Below is a small trained network, with its code and all its weights. Each question gives an input and a class and asks what happens when units are switched off, that is, made to give their printed mean instead of their output.

import numpy as np


def w(rows, s, z=0):
    codes = np.array(rows[::2]) - 128.0
    scale = np.full(codes.shape[1], s)
    scale[-1] = z or s
    return codes * scale


def f(y):
    return y / 2 * (1 + np.tanh(0.7978845608 * (y + 0.044715 * y**3)))


def log_softmax(a):
    a = a - a.max(-1, keepdims=True)
    return a - np.log(np.exp(a).sum(-1, keepdims=True))


def net(x, mask):
    res = np.array(x, float).reshape(1, 3) / 4 @ E
    y = f(res @ A[0][:, :-1].T + A[0][:, -1])
    res = res + np.where(mask, y, B[0][:, -1]) @ B[0][:, :-1]
    return log_softmax(res[-1] @ U[:, :-1].T + U[:, -1])


A, B = {}, {}
E = w([
[45,160,86,136,147,176,143,112,182,106,226],'x0',
[129,73,107,185,135,237,76,121,137,86,71],'x1',
[175,109,116,253,91,86,106,170,147,190,189],'x2',
],0.013)
A[0] = w([
[121,148,174,118,179,72,151,135,112,151,167,59],'neuron 1',
[170,51,87,170,129,215,87,117,159,99,83,93],'neuron 2',
[100,168,44,138,181,157,139,136,175,136,173,88],'neuron 3',
[127,110,122,175,120,104,147,167,160,143,129,72],'neuron 4',
[98,142,120,83,91,60,215,107,106,177,167,82],'neuron 5',
[205,97,205,134,179,87,113,158,115,127,86,91],'neuron 6',
[139,143,58,208,115,116,159,184,98,153,134,254],'neuron 7',
[148,83,187,122,95,114,119,158,90,149,61,92],'neuron 8',
[99,226,138,94,120,91,163,138,142,200,181,120],'neuron 9',
[129,46,106,190,126,204,52,126,103,68,90,80],'neuron 10',
[126,99,145,185,50,135,115,138,136,216,157,93],'neuron 11',
[159,177,188,88,127,15,205,213,35,168,109,114],'neuron 12',
[199,97,156,108,111,84,83,156,34,189,2,129],'neuron 13',
[110,136,125,39,136,117,160,85,149,49,64,49],'neuron 14',
[171,181,87,194,82,125,74,203,114,167,172,75],'neuron 15',
[108,145,146,154,153,137,157,73,155,144,135,71],'neuron 16',
[167,91,146,126,79,91,157,129,130,163,26,66],'neuron 17',
[114,146,168,65,194,177,160,84,128,105,86,189],'neuron 18',
[162,101,152,190,162,47,125,137,195,131,167,90],'neuron 19',
[120,160,139,32,100,184,199,64,51,45,98,88],'neuron 20',
[60,158,116,159,139,158,140,110,204,104,211,90],'neuron 21',
[163,97,114,243,143,85,102,161,188,152,142,119],'neuron 22',
[79,132,42,113,132,144,160,124,244,88,199,94],'neuron 23',
],0.0096,0.015)
B[0] = w([
[128,86,78,116,31,133,47,76,131,149,35,149],'neuron 1',
[178,183,67,121,109,197,94,75,178,163,81,201],'neuron 2',
[59,76,163,152,125,126,90,88,139,93,132,175],'neuron 3',
[83,19,77,43,27,88,72,103,77,165,53,143],'neuron 4',
[164,152,84,101,85,191,82,83,164,165,97,185],'neuron 5',
[93,46,189,140,148,142,74,105,117,107,169,175],'neuron 6',
[155,206,157,130,158,132,200,191,87,92,161,255],'neuron 7',
[71,92,163,169,108,141,109,94,131,98,168,174],'neuron 8',
[191,155,115,137,116,208,86,86,160,163,106,204],'neuron 9',
[175,163,66,127,80,212,84,91,198,245,112,203],'neuron 10',
[98,97,77,86,70,73,186,149,104,106,64,182],'neuron 11',
[146,150,94,113,126,200,104,81,176,159,118,235],'neuron 12',
[47,107,183,206,187,127,125,114,149,80,191,245],'neuron 13',
[126,43,84,52,47,87,164,161,68,152,80,186],'neuron 14',
[98,101,103,90,42,103,154,152,88,129,81,187],'neuron 15',
[78,40,91,130,38,122,81,87,143,126,61,126],'neuron 16',
[64,66,149,121,115,118,118,68,151,95,142,170],'neuron 17',
[145,187,97,114,151,127,178,208,84,103,146,244],'neuron 18',
[142,87,91,110,111,119,173,122,110,137,101,174],'neuron 19',
[123,98,105,120,78,92,204,192,63,145,99,221],'neuron 20',
[70,55,182,146,147,124,96,91,134,89,188,201],'neuron 21',
[120,113,82,66,98,93,197,183,80,123,110,215],'neuron 22',
[76,63,209,188,153,109,89,103,155,107,151,207],'neuron 23',
],0.011,0.016)
U = w([
[121,93,101,97,101,106,184,182,88,130,107,79],'0',
[60,79,175,157,137,133,97,87,153,98,165,102],'1',
[178,150,90,118,112,175,83,73,184,185,109,115],'2',
[175,253,160,145,194,139,195,210,119,88,199,253],'3',
[148,149,133,129,129,104,96,127,143,136,110,94],'4',
],0.018,0.012)

Each question gives the input, the list of numbers given to net, and the class t.
The units are the neurons (one row each of A and B). Each row of codes is followed by its name. A weight is (code - 128) times the scale printed after its matrix; where a second scale follows, it is the last column's (A, B and U).
mask holds one flag per neuron, in row order. A switched-off neuron (its flag False) gives its mean, the last column of its row in B, instead of its output. The means were averaged over made-up inputs and are rounded, as every weight is.
A unit's drop is (log p(t) with every unit on - log p(t) with that unit switched off) / (log p(t) with every unit on - log p(t) with every unit switched off).
The circuit of an input: a set's keep is (log p(t) with only the set's units on - log p(t) with every unit switched off) / (log p(t) with every unit on - log p(t) with every unit switched off). Starting from the 12 units with the biggest drops (on a tie, the unit counted first), units are removed one at a time, each time the one whose removal leaves the highest keep (on an exact tie, the one counted first), for as long as the keep stays at least 0.8.
circuit, biggest first: the units of the circuit, biggest drop first
k most important neurons: the k neurons with the biggest drops, biggest first
drop when u is switched off: that unit's drop, to one decimal
input [-7,-8,3], class 2: circuit, biggest first	(neuron 12)
input [-4,-6,5], class 2: 2 most important neurons	(neuron 12; neuron 9)
input [6,-6,4], class 1: 2 most important neurons	(neuron 21; neuron 23)
input [7,1,-7], class 0: 3 most important neurons	(neuron 20; neuron 18; neuron 14)
input [-6,-6,2], class 1: 3 most important neurons	(neuron 13; neuron 6; neuron 10)
input [8,-4,-6], class 1: 2 most important neurons	(neuron 23; neuron 21)
input [5,8,-6], class 2: 2 most important neurons	(neuron 10; neuron 2)
input [-8,-8,4], class 1: 3 most important neurons	(neuron 13; neuron 6; neuron 17)
input [6,8,6], class 2: 2 most important neurons	(neuron 10; neuron 2)
input [2,-4,2], class 2: 3 most important neurons	(neuron 18; neuron 9; neuron 13)
input [-5,-3,4], class 1: drop when neuron 18 is switched off	0.1
input [6,-5,-3], class 1: drop when neuron 23 is switched off	0.2
input [-3,1,3], class 3: drop when neuron 14 is switched off	0.2
input [-5,3,4], class 1: circuit, biggest first	(neuron 13)
